Each row has a class, written after it.
[ 149 -215 -410 -464  133 -136  290  127   24  -68  107 -354 -140  151
  -95   53 -328 -137  -32  -11  212  200  313 -250   91  604 -233 -248
  477  -26  -66 -236 -243   44   82]  A
[-252  241 -236 -188 -143  -97 -197 -394 -341 -167 -174    5   61  346
  -80   26   63  -10  130 -234 -106  162   13 -197  154 -136  167  324
  -63  262 -232 -202   69  295 -198]  A
[  99 -481  564  233    1  -83 -290 -123  -49 -388 -387 -359 -489   42
  232  135   76   -3  114  -85  -68 -307  -59   82   53   91  454  102
   81  579 -132 -324 -126 -134  -85]  F
[-430 -216 -171 -237  -13 -123 -343 -135  -88  -45  140  164 -318   56
 -158   38 -271  216 -235 -143  194  143  229 -243   36  244  107  262
  465 -285    8  -49 -249  139  -14]  X
[ 254  246  192  301 -202   45  434   28  -73 -175  127   26  -89 -138
  157  118  633  262  153  264  390 -232 -228  307  292 -301  294  -56
  102  653  -48 -165   -3  195 -140]  E
[ 186  185 -176   19  -68 -233  311 -104  281  -37 -438 -198 -535  311
   23  -61  270  474  278 -161   98 -360    6  297  296   43  -77  -41
  284  218 -457   50 -364  391 -137]  P
[  25 -104  286  125  -60  -74  136  385 -412 -380  107  499 -152 -111
 -137   57  278  250 -172   74  119  242    4  154  -74  198  165 -130
  273 -163  -90  -72  283   51  164]  L
[   9  207 -184 -441    0  -33 -107 -222   72   34 -538 -302  398  389
   75  132 -162 -223  155  190  188 -170  251  -54  101   -6  256  415
  143 -222  251  -20   73  104  284]  A
[ 105  296  -86  146   19  -84  484 -106 -286 -149 -175   86  -22  126
   96  126  386 -172    7  133  392  140  162  637 -234  -73   67 -300
   29 -269  -81 -109  484  276  148]  Q
[-119  107 -491 -108  102  145 -228  215  255  240  460  -58 -157 -506
 -156  -87 -155   -5  362 -100  235  190   74 -103  236 -112 -418  137
 -311  510  317  374 -518 -310  142]  R
[  45  -71 -251   82  218 -201  164 -173 -523  -19  314  -88 -243 -104
   96   92  592  162  -81  199  317   24  192  376  -69  -92  164   40
 -202  185  -66 -216  281 -214   -1]  A
[-170  -79  -64 -119 -308   25 -172  235  -30  -72 -458   52 -199  546
  -13   23 -370 -367  -35 -250 -369  -96  440 -174  176  405 -373  141
  -60 -264 -311  247 -172  154   65]  Q
[  12  223 -209 -380  -21  -50  189 -120 -398  163 -347 -160 -262  406
 -493   -6  236  -78  485 -228  180 -319  138   97  527  125   51   -7
   42  328 -292 -131 -216   85   34]  F
[ 108   94  132  257 -162 -207  112 -556   60 -253 -677  -31  -22  207
 -155   32  595  224   18  210  406 -145  105  191  417 -316  293   -8
  100  624   71  -16  219   12   -7]  P
[-206  184  -54    1 -210 -201  -25 -245  -32 -144   22 -211 -354 -435
  272   93  157  436  222  235  721  128   -1  198  512  -78  332  177
  702  194 -251  -14   -3    8 -146]  W
[-231  666  -78 -440  252  -33   42 -270  -13  139  -79   40  364  287
  -86   56    1  413  256  383  138 -109 -105  762  276 -324   92  148
  256  132  189   49  533  192  -17]  A
[ -24   80  302  243   99   25  -96  256   -9  273   88   81  130  -51
  164   54  -26 -327  167  274 -113 -673  -72  233    2 -177  148  249
   77 -692  392   63  -11 -138  203]  X
[-309 -293 -323 -245  120 -285   51  -52 -100 -336 -121 -102 -392  259
    1  -25   96   17  250  -88  306 -165  194  442  267  243  102  -85
  388  104 -529 -359 -223  227 -239]  F
[ -17  348 -133 -165  280 -180  127   13 -576 -106 -183  199 -393  501
 -146  217  421 -340  131   10  362  109   96  578  518  128 -101  -55
  379  166 -327 -337  489 -251   15]  X
[-188   73  335  -77  -21 -216 -472  102 -242   67   44   65  123  141
  157   17  387    7  -56 -190 -162  -83 -501  135  154 -257  278  341
  257  131 -310 -355  493   85 -289]  W
[  69   73  -11   98   31 -112 -208  187 -192   -5 -447  207 -222  459
  -17  -19   56 -405   65  -34 -342  290  114  -94 -159   54  -31  178
 -177  365  -18  160  225   44  -31]  F
[-131 -268  602 -211 -275 -204  459   -7 -337 -458   39   96  136   95
 -175  -30  -46 -275 -112  151  149  335   35   41  -52  132  329 -265
  351   92   83 -166  107  100 -223]  Q
[ 184 -137   -4  712 -102   40  -64 -250 -135 -276 -260  132  275   46
  150  116  361  -73 -354  344  148 -520  -99  116   83 -202  447  392
  -74  257 -161 -108  457  108  338]  P
[ 192 -617   92  185  -94 -143  344  590 -204 -292  127  251 -308  109
 -290  -33  541 -374 -188  560   28  149  -36  198 -104   74  207 -204
 -232  233   11 -398  103   34  118]  T
[ -15  -41  141  280 -196  139    1  -24  -76  -31 -388 -198   71  396
 -159  -58  355 -276   99   67 -122 -116  255  109 -247 -311  -22 -164
 -513  257 -266  -61  103  229 -127]  R
[-332  109 -227  -58   79  131  186  -97 -306    4  116  123  155 -189
 -208 -166  -29 -171   11  -25 -169   13  -55  335 -218  -77   49   58
    6 -788   74 -156 -133   39   46]  P
[ 135 -155  127 -182 -179   74   57  222  -12 -127 -675  133    5  310
 -489  -66  120 -241  168 -127 -229  355  263 -394 -282  -79   19   91
 -537 -369  367 -124 -128   14  123]  L
[ 335 -190  434  205   83  -71  258 -135  247 -153 -415  129   61    6
 -153  245  189 -249  264   35  -89 -310  185   11  162   41   71  -39
 -497  288  418 -192  -48 -161  339]  P
[-160 -162 -479   23  448 -187  203 -161   81   77  158   56   -9 -128
 -121  -56  -28 -278  168  576  128  -15  173  457    0    2   43  331
  -67  250  153   48  -21 -264  114]  Q
[ 106  307  120  176  -80  -77 -111  -50 -384   55 -213  -88 -284  231
 -140  -39  462   47 -116   59   53   -7  144   36  120 -362   -4  181
  -27  103 -204 -239  355 -107  -88]  W
[  20  205   80 -291 -110   60  138  232 -311 -133  162  -27  -20  197
  121  119   -2  113  214  284  142  300   81 -121  149   59  174    5
  214  423  -56   39   -7  143 -150]  T
[  30  299 -137  192 -110 -149  146 -278  152 -380 -143 -195  162 -223
  293  -46  118   70  360  433  420   81  387   23   66 -302  -40 -178
   -9 -413 -105  202 -197 -182   -5]  W
[ 298  128  179   27   44   35  444 -477  254 -132 -297 -188  282  186
   83   54  209 -222  195   89  188  247 -115  -89    2 -247  101 -408
 -202  101 -316 -158   -6  -46  -81]  F
[ -89  331  113   52 -430   73 -227 -307   92 -160 -286 -324 -378 -231
   24   28  -43  596  -38 -388  608  343  185 -143  177   24 -121  -85
  529  -22 -280  111 -184  123 -568]  F
[-214   52  303 -239   44  -29 -298 -538 -361 -216  -21 -144 -163    2
 -355   14 -340  632  155 -215  395 -113 -237   92  337 -110  459 -176
  362   45 -247 -192  345  192  110]  J
[-258  194 -478 -311  180   42  -66  211 -373  382  117  163  -94  -94
 -173 -111   83 -209  147 -128 -139   80   26  259 -126   -8   64  118
 -115 -139  144 -254  157  175   93]  W
[  71  -56  292  155 -245 -169 -140 -158  429  -37 -360  464  392  200
  138  246  -68   72 -338  106 -141 -117  -90 -294 -142  -45  232  569
 -245   -5  429  152  409   36 -107]  A
[-141 -379  276   -2 -177 -131  425  679 -502    8  398  100 -232  -57
   21   -7  587 -323 -151  631  -51  -31  -63  842 -334    3  411    7
  -22  417  224  -36  197  330  268]  Y
[-101 -116  123  148  129   57  -54  545 -316   70  251  423  330 -156
   15  243  -45 -159  -25  293 -302 -472 -258  341    3  322  323  660
  292  244  498  -38  359  209  331]  R
[  60   10 -309   28 -201   92  115   50   27 -164  -54 -150  331  211
  131   68  127 -226 -147  -75  -39  -34  393 -462 -289  169 -342  -21
 -166 -265 -156  -35 -301 -162 -314]  W
[ 327   61  -15   63  112 -208  -69   21  -19   -3  190 -296 -483   61
  324  185  308  110  191  -68  108 -679 -200  457  518   79  -34 -191
   -2  325 -355 -308  -59   27   67]  Y
[ -43  172 -112   62 -295  -76   69 -406  220 -111 -439 -370  130  301
    2  146  269   42   15   -8  444 -413   45  171  167 -155   -5   84
  338 -260  143  -57 -109  187 -233]  E
[  80   25  -84 -440  -21   69 -122  328 -392    6 -201   61 -116  -67
  -47  -23 -195   62  -23 -162  151  358  165  -70  147  126   88  106
  -62 -201  291 -103  332 -114  107]  Y
[  91  594   51   -4 -137  277  -27 -424 -151   22  200 -595   79 -170
 -139  175 -261  328  381 -145  393 -135   91  -85  218  -28 -225   38
   90  250 -165  143 -222  -58 -319]  Q
[ -59 -265  236 -271  209  -56 -302 -151 -369 -132  -52   85 -466  292
  -81  -59  -35  238   64 -340 -317 -325 -144   16  461 -107  358  -11
 -200  390   17 -456   -2   37  115]  W
[ 299   60   38    4  117 -118 -259   12  -23  247 -228 -339 -213  183
  271  -16  -47   90   92 -162   11 -409  112 -135  287  165  156   89
  300  620  -92  -60   18  229 -192]  X
[ -37 -221 -408 -424  118  192 -101  416 -296  110  107  295 -190  291
 -349  -88 -339 -237 -368 -325 -115  338  348 -433  -78  372 -323 -166
 -162 -318  246 -150  -44 -122   76]  T
[-204 -201  477  -96 -167  153 -369  249  -41  107 -202  210 -249  175
 -482 -348  -51 -270 -219 -485 -176 -137 -296  256  -82 -271  187 -312
 -239  233   26 -135  126  347  103]  J
[-303  106  -13  103   22  281 -145  196  234  -64  119  395   76 -168
 -101    9 -172  -45  -59 -182  334   26  -81   30 -114   65   -9  -54
  455 -172   38  -61 -185   65 -255]  X
[  44  -32  263  -61  -79   11 -150  388  -29  202  -40  -51 -358 -412
   21 -320  317   36 -126 -239   86  298  -68  112  -57 -147   12 -461
  126  -24   33   43  -21 -118  128]  W
[-431 -112   50 -506   61  -47  118  -95 -681    4 -175 -130 -222  432
 -529  -39  240  335   80  -63  197 -252  154  574  178   15  309  -20
  325    6  -58 -245  245  167  100]  A
[  29  250  174   20  273  -43 -112   22 -521   -6    2    0 -507  263
 -175   65  391   63  230  -85  161 -462 -420  734  438 -257  256    4
  193  260 -216 -513  435  -11    0]  J
[ -50  506 -474   92  178  -23  185  126 -476   45    3   29  -69  223
   35  -60  289  220  154  593  192 -341  -12  694  -15 -212  252  148
  399 -198 -195  -77  448  327  114]  J
[ 168  138 -187   94  226   -5  -17  109 -370  -55  157  -87 -196  182
  -59  -19   -7 -443  266   44  -31  372   17  -80  107  -24 -129 -110
 -112  176 -388 -316  176  131  -68]  J
[ 408 -211  120 -140   72  -75  293 -105  256 -214 -290 -242 -125  122
  155  178  153  454   31 -106  507 -111 -330  112  209  118  315 -132
  381  380  215 -136   44  172  -16]  W
[ -15 -127  208   21   35 -148 -282 -208 -217 -263  -75 -185 -160 -320
 -102  -87  102  323  216  365  320  223  -21   74  404 -108  459   72
  288  355  -90  -14    7   53  190]  Y
[ 178  -30  -27 -233  180   30  -73 -148  -35  -72 -160    9  -11  -54
  -15  146 -350   44   98 -396  -19  344   59 -386  260  340 -149  113
  -31  137  276   59  -47 -198   58]  W
[  82 -104  237  -10   -3   50 -112  428  -96   63  177 -176  173 -425
  353 -204  139 -402 -229  258   60   42  -80  383 -174  -73  238  -91
   99  340  323   66  119 -193   10]  R
[ -59   88  153  182  -59   70 -477  286 -503  229 -296  183 -261   26
 -473 -167  192  -71  -39  -22  -95  217   -9  214  -49 -104  158   -7
   11  312  437  143  534  264  158]  L
[ 110  200   54  191   97  -62  123 -195  172  237   46  -43   45   28
  427   16  436  125    4  258  -96 -642 -210  354  -73 -316  417  181
  -89  557 -244  -26    2  143   59]  W
[  34 -161 -179  243  170   26 -528  225  114  -22  -11  184 -375  -67
  -16   50  108   70   28 -454   29 -546 -408  448  136  123  124  213
 -112  527 -137 -297   46  325  -76]  T
[  -2  122  638  526   90   37 -466  -83   72   50 -285  326  -33 -133
  114  -65  276  -60 -195   59 -312  -15   10  107 -339 -275  227  -16
 -185   85   35  105  272 -189   17]  A
[ 150  250 -119  406   97  -75  288  225  415 -223 -168  169  324 -230
  461   70  129 -268  596  464 -153 -389  321  -26  -50  -36 -116  258
 -126  200  321  360 -498 -278   15]  J
[ 109 -108  484  263   98  -55  296  140 -197 -152   20  301 -364  117
 -277 -114  550  193  133 -142 -179  -16 -307  200 -109 -249  215 -313
 -160  248 -540 -373   63  192  -40]  W
[-333  173   -2  -83  138  162 -179   47 -351  166  149   98  250  -91
   57    1 -544  -67  376  -49 -255 -561  -96  232  140    4  350  605
   37  422  298   95  102  154 -128]  R
[ -80   41 -223 -232  -74 -255  200 -312 -441 -364 -404 -265 -108  457
   48    1  167  591  -98  -15  436  201  554   56  152  -22    7 -132
  462 -353  -91   -8  302  338   23]  W
[-298   94    8  662 -208  177  -59    1 -227   55   -6  265 -143   19
 -228 -133  362   11   46  482  114 -318  117  222 -303 -523  392  167
 -127  323  152  328  -26  292  124]  R
[  33 -676  426  -58 -123 -223   85   78  225 -166 -216  129   -9  -10
 -286  -77  -57 -155  -54  -82    0  103  141 -318  -10  101  217  -66
 -210  675  398   90 -120    3  185]  P
[-242 -658  384  289 -118 -153 -157  602   28 -126   87  236 -326  -94
 -277 -449  674 -260 -138  258  -66  -36 -240  171 -366 -468  539 -357
  131 -100 -225 -614 -120  400   41]  E
[ 183 -249  200    4   37 -126  293   -4 -111  -59 -406 -153  -82  493
  -38  108  254   66 -135  141   37 -413  333  470  -99  269  208   84
   62  535   64   86   76  452   81]  R
[-169  319 -167 -503  125 -227  -13 -244   43   46   43   62  168  127
   36  297 -309  226  238  227  110 -185  -45  -15  615  207   87  586
  604 -342  225 -133    2    6   49]  W
[ 459 -247  239   81  348 -215  153  282  340  187  -14   -6   28  211
  225   68    6  -76  -73  519 -113 -356 -220  271   62  156  144  -16
  221  153  222  109  203   64  329]  F
[  98 -372 -200   61 -224  -92  502  313 -189 -239  -74  179 -353  412
   18   80  522 -182 -503  250  191  114   -7  210 -260   63   78 -267
   48 -515 -101 -301  217  106  207]  W
[  85 -336 -172 -197 -210 -296  151 -181 -179    5 -154  -32 -164 -121
 -153  336  160  136  -59  258  539 -111  240  -56  341  260  484  468
   16  269  456 -232  238  175  317]  T
[-363  156  -17   58  -19   45 -310 -172  -26 -138  291   49 -158 -283
 -328 -119  102  393   80  146  158 -254 -161  278  230 -435   61  151
  121 -439   80 -216 -252    0   57]  J
[ -92   93 -280   12  132    2  110 -683 -144 -357 -363  338  -25  142
 -197   59 -259  143   94  -85  124  502  542 -442  160  318  -60 -150
 -111  -63 -239  100 -117 -240 -273]  A
[ 255  -23  424  141   79  198 -323  104  301  166 -249   57  233 -309
  142  -51  -24  -55   69   12 -306  -66  -56 -322 -128 -190  309  320
 -446  899  441  184  -83 -190  141]  T
[ -87 -350  187 -248 -165  -52  489  242 -422 -181 -139  137   10  395
 -395 -145  132  -75  -18  283  215 -207  108  272 -189 -149  583  -55
  -20  -35  193 -249  154  453  141]  F
[-385  274 -110  147 -249    7   -2 -147  274  -35  132 -128  141 -115
  357  -61  -13  -20  -93   79  203 -224  267  451 -254 -253 -174   11
   14 -205 -241  340 -147  118 -125]  A
